Here is a tiny trained network, its code and every weight. The questions are about switching its units off for an input and a class, where a switched-off unit gives its printed mean instead of its output.

import numpy as np


def w(rows, s, z=0):
    codes = np.array(rows[::2]) - 128.0
    scale = np.full(codes.shape[1], s)
    scale[-1] = z or s
    return codes * scale


def f(y):
    return np.maximum(y, 0)


def log_softmax(a):
    a = a - a.max(-1, keepdims=True)
    return a - np.log(np.exp(a).sum(-1, keepdims=True))


def net(x, mask):
    res = np.array(x, float).reshape(1, 8) / 4 @ E
    y = f(res @ A[0][:, :-1].T + A[0][:, -1])
    res = res + np.where(mask, y, B[0][:, -1]) @ B[0][:, :-1]
    return log_softmax(res[-1] @ U[:, :-1].T + U[:, -1])


A, B = {}, {}
E = w([
[205,143,51,2,135,185,72,208,118,128],'x0',
[69,169,102,94,144,206,182,127,167,125],'x1',
[170,54,198,91,155,151,162,103,184,201],'x2',
[131,114,52,158,116,204,149,71,214,62],'x3',
[131,203,156,159,84,54,187,135,166,181],'x4',
[114,121,119,120,123,137,123,139,112,137],'x5',
[83,188,151,83,176,105,112,177,101,115],'x6',
[135,127,87,163,25,147,175,138,95,197],'x7',
],0.0048)
A[0] = w([
[154,136,69,62,93,185,163,155,200,196,99],'neuron 0',
[129,143,153,95,135,102,112,116,31,170,149],'neuron 1',
[72,211,96,153,124,136,146,113,121,84,128],'neuron 2',
[56,223,90,160,122,118,143,102,133,89,134],'neuron 3',
[169,140,86,66,111,194,144,156,175,157,101],'neuron 4',
[170,106,59,50,161,180,65,103,145,76,148],'neuron 5',
[138,102,124,187,94,103,147,42,154,154,185],'neuron 6',
[82,193,90,141,132,148,135,135,140,78,182],'neuron 7',
[87,207,83,148,119,150,140,119,133,88,171],'neuron 8',
[105,124,123,111,116,122,108,157,33,152,120],'neuron 9',
[116,93,135,145,136,176,153,112,149,127,141],'neuron 10',
[139,83,158,224,97,140,186,75,158,129,181],'neuron 11',
[177,100,129,211,70,18,128,92,167,144,49],'neuron 12',
[157,86,115,100,176,161,66,161,105,31,107],'neuron 13',
[115,95,129,142,133,164,146,107,147,131,125],'neuron 14',
[180,153,76,45,128,203,125,123,134,140,124],'neuron 15',
[139,134,188,151,128,52,131,154,109,150,249],'neuron 16',
[154,155,126,157,100,84,132,109,110,126,129],'neuron 17',
[87,22,141,173,144,241,183,53,208,135,107],'neuron 18',
[136,170,245,67,216,63,127,94,173,149,108],'neuron 19',
[147,122,134,163,111,107,130,122,152,135,91],'neuron 20',
[97,137,229,89,194,79,129,150,145,147,96],'neuron 21',
[147,135,103,101,120,161,139,140,155,154,83],'neuron 22',
[112,129,166,116,139,97,121,158,110,150,177],'neuron 23',
[129,140,119,136,81,94,123,135,24,171,122],'neuron 24',
[139,91,89,90,191,156,41,129,97,22,76],'neuron 25',
[111,131,121,107,107,120,107,158,1,165,107],'neuron 26',
[155,124,104,92,143,175,117,137,128,104,220],'neuron 27',
],0.0081,0.0017)
B[0] = w([
[196,174,190,80,106,201,199,129,117,141,207],'neuron 0',
[72,115,156,132,127,154,80,187,83,146,183],'neuron 1',
[103,147,87,163,120,84,202,180,138,84,188],'neuron 2',
[118,142,82,177,128,84,218,193,129,73,198],'neuron 3',
[187,178,153,69,119,191,180,131,117,146,202],'neuron 4',
[170,155,23,60,173,184,57,104,145,114,243],'neuron 5',
[151,110,139,152,66,97,118,42,180,142,217],'neuron 6',
[111,141,61,167,128,108,198,157,140,92,194],'neuron 7',
[110,144,85,174,125,111,205,165,137,81,194],'neuron 8',
[98,91,132,135,103,172,101,203,108,158,175],'neuron 9',
[100,89,133,124,112,159,143,92,128,118,173],'neuron 10',
[148,83,160,159,54,101,120,28,195,121,234],'neuron 11',
[215,175,136,156,84,47,75,95,174,172,220],'neuron 12',
[99,142,37,118,176,137,48,112,161,101,222],'neuron 13',
[98,104,138,119,106,154,138,97,139,123,166],'neuron 14',
[199,189,115,56,132,200,158,139,123,133,217],'neuron 15',
[126,122,194,149,153,33,87,142,86,144,216],'neuron 16',
[172,144,112,139,133,101,117,168,150,141,169],'neuron 17',
[37,16,155,114,61,226,149,23,144,126,253],'neuron 18',
[88,144,189,104,244,66,166,54,82,118,216],'neuron 19',
[151,143,136,134,112,110,110,106,147,132,156],'neuron 20',
[89,135,188,88,226,95,143,89,84,127,198],'neuron 21',
[156,153,146,99,120,158,157,123,121,141,160],'neuron 22',
[100,112,162,124,158,109,127,152,93,134,172],'neuron 23',
[123,97,138,156,101,138,54,222,109,157,188],'neuron 24',
[112,107,7,123,180,115,48,91,163,92,237],'neuron 25',
[101,85,149,148,91,186,76,217,88,159,189],'neuron 26',
[165,163,97,83,150,171,124,131,139,127,200],'neuron 27',
],0.018,0.0058)
U = w([
[82,14,168,134,58,175,154,27,190,132,112],'0',
[79,57,166,167,88,139,49,238,53,197,166],'1',
[57,142,218,108,254,59,136,99,53,133,57],'2',
[240,151,166,192,72,37,72,104,190,181,47],'3',
[227,215,152,55,106,217,207,147,115,172,118],'4',
[139,142,22,88,195,171,27,119,171,79,140],'5',
[84,167,74,206,106,81,251,195,151,42,253],'6',
],0.0043,0.00049)

Each question gives the input, the list of numbers given to net, and the class t.
The units are the neurons (one row each of A and B). Each row of codes is followed by its name. A weight is (code - 128) times the scale printed after its matrix; where a second scale follows, it is the last column's (A, B and U).
mask holds one flag per neuron, in row order. A switched-off neuron (its flag False) gives its mean, the last column of its row in B, instead of its output. The means were averaged over made-up inputs and are rounded, as every weight is.
A unit's drop is (log p(t) with every unit on - log p(t) with that unit switched off) / (log p(t) with every unit on - log p(t) with every unit switched off).
The circuit of an input: a set's keep is (log p(t) with only the set's units on - log p(t) with every unit switched off) / (log p(t) with every unit on - log p(t) with every unit switched off). Starting from the 12 units with the biggest drops (on a tie, the unit counted first), units are removed one at a time, each time the one whose removal leaves the highest keep (on an exact tie, the one counted first), for as long as the keep stays at least 0.8.
units of the circuit, in order: the units of the circuit, biggest drop first
unit that matters most: the unit with the biggest drop
top k neurons: the k neurons with the biggest drops, biggest first
drop when u is switched off: that unit's drop, to one decimal
input [7,-6,-1,0,7,4,-6,-5], class 4: unit that matters most -> neuron 25
input [-8,-2,1,5,5,-7,1,0], class 3: top 4 neurons -> neuron 12; neuron 17; neuron 16; neuron 20
input [-8,-6,-1,-6,-4,2,1,0], class 1: units of the circuit, in order -> neuron 24; neuron 26
input [6,-1,-8,-7,8,-1,3,-6], class 2: top 4 neurons -> neuron 19; neuron 21; neuron 16; neuron 18
input [-7,3,-2,-8,-4,2,-2,-1], class 1: units of the circuit, in order -> neuron 26; neuron 24; neuron 1
input [-3,0,-6,-3,-3,3,3,-1], class 6: units of the circuit, in order -> neuron 3; neuron 2
input [-7,-1,2,-2,2,0,-2,-3], class 3: top 4 neurons -> neuron 12; neuron 11; neuron 6; neuron 16
input [4,6,-1,-6,4,8,0,4], class 1: units of the circuit, in order -> neuron 26; neuron 24
input [-3,-6,8,-2,-1,1,-2,4], class 3: top 2 neurons -> neuron 12; neuron 16
input [5,1,-2,5,-4,7,-6,5], class 4: top 3 neurons -> neuron 0; neuron 4; neuron 15
input [-5,2,-2,-8,-2,3,7,-4], class 2: top 2 neurons -> neuron 19; neuron 21
input [-4,-8,-6,-6,-5,7,2,-6], class 1: top 3 neurons -> neuron 26; neuron 9; neuron 24
input [-6,-1,-5,-8,-2,3,-8,-1], class 1: top 3 neurons -> neuron 24; neuron 26; neuron 1
input [2,8,1,-2,8,5,7,-2], class 2: units of the circuit, in order -> neuron 19
input [-8,0,5,-7,0,-7,0,5], class 3: top 3 neurons -> neuron 12; neuron 11; neuron 6
input [0,-1,-1,4,5,-3,-2,2], class 3: top 2 neurons -> neuron 12; neuron 18
input [0,-2,-4,-8,-7,-4,7,-2], class 1: top 2 neurons -> neuron 26; neuron 9
input [-7,8,1,7,8,4,5,-2], class 6: top 4 neurons -> neuron 3; neuron 2; neuron 8; neuron 7
input [-5,-4,-2,-6,0,-3,3,-2], class 2: top 2 neurons -> neuron 19; neuron 21
input [5,0,-5,-3,-2,8,6,4], class 1: units of the circuit, in order -> neuron 26
input [4,3,7,8,-1,2,-7,4], class 4: top 4 neurons -> neuron 0; neuron 4; neuron 15; neuron 5
input [7,-2,8,-8,-7,-3,-8,2], class 4: top 2 neurons -> neuron 0; neuron 4
input [-3,-6,0,4,0,6,-1,-1], class 3: drop when neuron 12 is switched off -> 0.5
input [7,6,-8,5,6,6,2,-3], class 6: drop when neuron 3 is switched off -> 0.3
input [5,3,-6,6,5,4,0,-1], class 6: drop when neuron 3 is switched off -> 0.3
input [4,3,-6,4,4,0,8,7], class 6: drop when neuron 7 is switched off -> 0.0
input [1,5,-7,-4,0,6,2,4], class 6: unit that matters most -> neuron 3
